Below is a small trained network, with its code and all its weights. Each question gives an input and a class and asks what happens when units are switched off, that is, made to give their printed mean instead of their output.

import numpy as np


def w(rows, s, z=0):
    codes = np.array(rows[::2]) - 128.0
    scale = np.full(codes.shape[1], s)
    scale[-1] = z or s
    return codes * scale


def f(y):
    return y / 2 * (1 + np.tanh(0.7978845608 * (y + 0.044715 * y**3)))


def log_softmax(a):
    a = a - a.max(-1, keepdims=True)
    return a - np.log(np.exp(a).sum(-1, keepdims=True))


def net(x, mask):
    res = np.array(x, float).reshape(1, 4) / 4 @ E
    y = f(res @ A[0][:, :-1].T + A[0][:, -1])
    res = res + np.where(mask, y, B[0][:, -1]) @ B[0][:, :-1]
    return log_softmax(res[-1] @ U[:, :-1].T + U[:, -1])


A, B = {}, {}
E = w([
[102,168,86,248,142,125],'x0',
[124,53,47,75,169,105],'x1',
[42,85,133,132,112,100],'x2',
[153,176,85,101,133,26],'x3',
],0.014)
A[0] = w([
[169,128,92,131,153,64,254],'n0',
[88,102,188,90,92,100,174],'n1',
[142,196,104,126,135,110,91],'n2',
[170,143,106,160,173,130,75],'n3',
[127,124,128,100,135,174,116],'n4',
[253,116,179,110,160,135,55],'n5',
[144,141,77,154,156,153,87],'n6',
[134,89,167,107,89,120,144],'n7',
[235,135,114,108,151,129,150],'n8',
[78,117,139,127,124,123,127],'n9',
[232,169,104,97,133,162,164],'n10',
[112,160,158,177,95,95,189],'n11',
[120,73,102,198,137,155,150],'n12',
[113,168,152,154,38,166,176],'n13',
[146,161,189,149,137,119,126],'n14',
[185,156,147,184,77,159,144],'n15',
],0.015,0.005)
B[0] = w([
[159,88,52,84,161,149,246],'n0',
[10,122,166,128,67,204,220],'n1',
[124,150,133,92,146,133,189],'n2',
[109,126,144,127,95,145,170],'n3',
[134,151,183,118,129,112,164],'n4',
[149,96,109,144,151,79,222],'n5',
[116,136,153,130,41,85,171],'n6',
[80,124,182,114,65,133,188],'n7',
[144,82,85,151,193,123,232],'n8',
[94,65,107,174,145,122,171],'n9',
[151,68,100,172,139,77,244],'n10',
[165,152,27,93,150,157,216],'n11',
[52,72,139,178,77,181,219],'n12',
[173,147,84,125,117,137,226],'n13',
[162,133,117,100,110,113,187],'n14',
[178,179,155,58,107,82,214],'n15',
],0.011,0.013)
U = w([
[78,143,191,95,63,193,215],'0',
[225,137,2,120,177,114,220],'1',
[133,103,140,150,183,96,3],'2',
[215,116,170,160,58,107,9],'3',
[60,36,74,192,129,188,220],'4',
],0.0092,0.003)

Each question gives the input, the list of numbers given to net, and the class t.
The units are the neurons (one row each of A and B). Each row of codes is followed by its name. A weight is (code - 128) times the scale printed after its matrix; where a second scale follows, it is the last column's (A, B and U).
mask holds one flag per neuron, in row order. A switched-off neuron (its flag False) gives its mean, the last column of its row in B, instead of its output. The means were averaged over made-up inputs and are rounded, as every weight is.
A unit's drop is (log p(t) with every unit on - log p(t) with that unit switched off) / (log p(t) with every unit on - log p(t) with every unit switched off).
The circuit of an input: a set's keep is (log p(t) with only the set's units on - log p(t) with every unit switched off) / (log p(t) with every unit on - log p(t) with every unit switched off). Starting from the 12 units with the biggest drops (on a tie, the unit counted first), units are removed one at a time, each time the one whose removal leaves the highest keep (on an exact tie, the one counted first), for as long as the keep stays at least 0.8.
circuit, biggest first: the units of the circuit, biggest drop first
most important unit: the unit with the biggest drop
top k neurons: the k neurons with the biggest drops, biggest first
drop when u is switched off: that unit's drop, to one decimal
input [8,-1,-2,-7], class 0: top 2 neurons : n15; n12
input [4,7,-8,-5], class 4: circuit, biggest first : n12
input [-1,-1,-2,-3], class 3: circuit, biggest first : n0; n11; n1
input [7,2,-6,-7], class 3: circuit, biggest first : n15; n6
input [7,4,-7,-1], class 4: top 3 neurons : n12; n3; n11
input [4,-5,-4,-5], class 1: top 4 neurons : n11; n13; n1; n7
input [6,-2,-1,-7], class 0: circuit, biggest first : n15; n10
input [1,-5,-3,-6], class 1: top 2 neurons : n13; n1
input [4,-8,-1,-8], class 1: top 2 neurons : n11; n13
input [-4,-6,1,4], class 0: top 3 neurons : n1; n0; n8
input [8,-8,2,-7], class 1: top 3 neurons : n11; n13; n15
input [-2,-8,-3,-6], class 3: top 2 neurons : n0; n8
input [6,-8,7,-4], class 1: drop when n13 is switched off : 0.3
input [7,-7,1,-7], class 1: drop when n11 is switched off : 0.6
input [-5,7,7,8], class 4: most important unit : n1
input [6,-8,-7,-6], class 1: drop when n11 is switched off : 1.2
